Below is a small trained network, with its code and all its weights. Each question gives an input and a class and asks what happens when units are switched off, that is, made to give their printed mean instead of their output.

import numpy as np


def w(rows, s, z=0):
    codes = np.array(rows[::2]) - 128.0
    scale = np.full(codes.shape[1], s)
    scale[-1] = z or s
    return codes * scale


def norm(h):
    return h / np.sqrt((h * h).mean(-1, keepdims=True) + 1e-5)


def f(y):
    return y / 2 * (1 + np.tanh(0.7978845608 * (y + 0.044715 * y**3)))


def log_softmax(a):
    a = a - a.max(-1, keepdims=True)
    return a - np.log(np.exp(a).sum(-1, keepdims=True))


def net(x, mask):
    res = np.array(x, float).reshape(1, 8) / 4 @ E
    u = 0
    for l in range(2):
        y = f(norm(res) @ A[l][:, :-1].T + A[l][:, -1])
        res = res + np.where(mask[u : u + 12], y, B[l][:, -1]) @ B[l][:, :-1]
        u += 12
    return log_softmax(norm(res)[-1] @ U[:, :-1].T + U[:, -1])


A, B = {}, {}
E = w([
[97,194,171,140,116,156,39,214],'x0',
[33,28,216,140,68,180,130,183],'x1',
[166,68,99,197,11,143,147,41],'x2',
[122,72,69,174,254,227,237,79],'x3',
[26,75,71,185,58,119,45,110],'x4',
[152,49,238,100,139,19,230,76],'x5',
[115,136,128,214,186,88,95,97],'x6',
[155,163,16,228,106,106,128,102],'x7',
],0.0047)
A[0] = w([
[199,177,204,115,165,142,198,93,17],'L0N1',
[109,186,58,129,165,71,154,75,19],'L0N2',
[98,77,153,58,79,132,208,61,62],'L0N3',
[130,12,159,94,255,154,196,138,223],'L0N4',
[91,16,111,218,113,147,159,58,3],'L0N5',
[31,101,190,89,146,130,122,189,77],'L0N6',
[206,144,65,132,156,145,216,58,153],'L0N7',
[95,144,128,143,61,73,65,178,53],'L0N8',
[213,148,176,135,137,137,199,116,11],'L0N9',
[72,120,83,129,147,144,197,194,143],'L0N10',
[235,146,54,128,206,76,119,94,11],'L0N11',
[140,80,108,190,147,166,105,134,147],'L0N12',
],0.0075,0.0024)
B[0] = w([
[196,196,137,49,141,154,196,113,173],'L0N1',
[162,48,73,171,154,76,63,160,157],'L0N2',
[146,34,144,102,106,222,94,131,179],'L0N3',
[197,149,108,114,35,138,117,141,253],'L0N4',
[57,154,152,231,52,60,253,21,198],'L0N5',
[53,88,119,95,154,55,116,78,182],'L0N6',
[68,133,182,119,183,78,70,148,222],'L0N7',
[177,202,190,123,102,108,50,108,181],'L0N8',
[101,190,197,78,185,177,140,86,157],'L0N9',
[121,127,103,109,135,166,95,94,161],'L0N10',
[150,50,73,60,181,47,89,133,188],'L0N11',
[72,217,102,118,90,139,189,158,164],'L0N12',
],0.0064,0.0061)
A[1] = w([
[111,160,17,149,195,179,130,150,170],'L1N1',
[193,144,143,173,61,100,68,112,85],'L1N2',
[184,193,125,97,175,125,46,151,77],'L1N3',
[171,148,150,83,209,127,204,131,4],'L1N4',
[192,85,91,92,147,73,156,145,124],'L1N5',
[72,174,66,135,156,198,158,206,77],'L1N6',
[153,159,133,85,57,128,83,181,44],'L1N7',
[80,112,136,255,102,145,169,90,55],'L1N8',
[61,76,184,141,163,43,103,210,138],'L1N9',
[110,130,233,44,144,46,128,123,126],'L1N10',
[140,64,84,165,218,63,124,108,64],'L1N11',
[99,163,59,133,123,202,97,141,89],'L1N12',
],0.0087,0.0029)
B[1] = w([
[99,27,154,151,182,123,116,185,208],'L1N1',
[150,186,152,115,84,103,140,237,178],'L1N2',
[132,110,149,143,67,123,191,106,231],'L1N3',
[221,243,131,49,179,112,168,130,181],'L1N4',
[152,79,95,141,165,122,119,157,184],'L1N5',
[118,57,168,211,193,163,150,146,172],'L1N6',
[124,171,128,183,135,58,112,151,187],'L1N7',
[87,199,150,182,132,76,254,53,204],'L1N8',
[53,152,31,98,179,191,62,74,182],'L1N9',
[104,157,90,150,162,212,123,106,255],'L1N10',
[158,99,67,136,68,49,89,98,190],'L1N11',
[158,112,216,171,170,152,176,196,179],'L1N12',
],0.008,0.0059)
U = w([
[78,143,127,215,77,93,223,42,202],'0',
[191,55,18,140,179,32,72,134,121],'1',
[166,210,152,162,52,92,71,231,106],'2',
[140,3,155,78,51,202,151,95,4],'3',
[19,162,121,86,150,192,35,91,116],'4',
[235,175,137,49,196,170,179,134,162],'5',
[108,43,160,207,209,182,142,206,126],'6',
],0.015,0.0034)

Each question gives the input, the list of numbers given to net, and the class t.
The units are the neurons (one row each of A and B). Each row of codes is followed by its name. A weight is (code - 128) times the scale printed after its matrix; where a second scale follows, it is the last column's (A, B and U).
mask holds one flag per neuron, layer by layer. A switched-off neuron (its flag False) gives its mean, the last column of its row in B, instead of its output. The means were averaged over made-up inputs and are rounded, as every weight is.
A unit's drop is (log p(t) with every unit on - log p(t) with that unit switched off) / (log p(t) with every unit on - log p(t) with every unit switched off).
unit that matters most: the unit with the biggest drop
top k neurons: the k neurons with the biggest drops, biggest first
k most important neurons of layer l: the k neurons of layer l with the biggest drops, biggest first
input [3,-4,3,7,7,-6,-5,3], class 6: unit that matters most => L1N1
input [-4,0,-5,-1,4,6,4,5], class 1: top 2 neurons => (L0N2 L0N11)
input [1,-2,2,-8,-3,8,7,2], class 2: top 4 neurons => (L1N2 L0N6 L0N7 L0N8)
input [-3,-3,-3,3,5,4,8,7], class 1: top 3 neurons => (L0N11 L0N2 L1N11)
input [2,-7,2,2,-1,8,3,0], class 5: top 3 neurons => (L0N1 L0N9 L1N4)
input [2,8,3,-3,4,3,-8,-3], class 4: 2 most important neurons of layer 0 => (L0N6 L0N4)
input [-6,-7,-6,-8,-3,-6,4,-8], class 1: 2 most important neurons of layer 0 => (L0N11 L0N9)
input [-2,-1,7,5,-4,0,6,-6], class 5: top 2 neurons => (L0N1 L0N9)
input [-7,-5,1,0,-3,7,-1,3], class 5: 3 most important neurons of layer 0 => (L0N1 L0N9 L0N6)
input [6,2,6,7,-5,5,-7,6], class 5: 2 most important neurons of layer 1 => (L1N4 L1N3)
input [2,3,6,3,1,-7,-1,-8], class 6: top 3 neurons => (L1N12 L1N6 L1N3)
input [-2,-2,-1,-1,6,-6,-4,-2], class 6: top 2 neurons => (L0N4 L1N12)
input [-1,-2,8,-5,8,-1,2,-7], class 2: 2 most important neurons of layer 0 => (L0N8 L0N6)
input [2,7,3,1,2,-6,4,-3], class 0: unit that matters most => L1N8
input [-7,-2,-6,-2,4,1,-7,-4], class 3: 2 most important neurons of layer 0 => (L0N3 L0N7)
input [4,-7,4,-5,0,6,-4,3], class 2: 2 most important neurons of layer 0 => (L0N6 L0N8)
input [-8,-4,-1,-2,0,7,4,-1], class 1: 2 most important neurons of layer 1 => (L1N11 L1N5)
input [0,6,4,-7,-2,5,1,0], class 4: top 2 neurons => (L0N4 L1N9)
input [-6,3,-7,-3,7,8,0,-6], class 4: 2 most important neurons of layer 1 => (L1N9 L1N10)
input [2,6,4,-3,3,5,5,-8], class 4: unit that matters most => L1N9
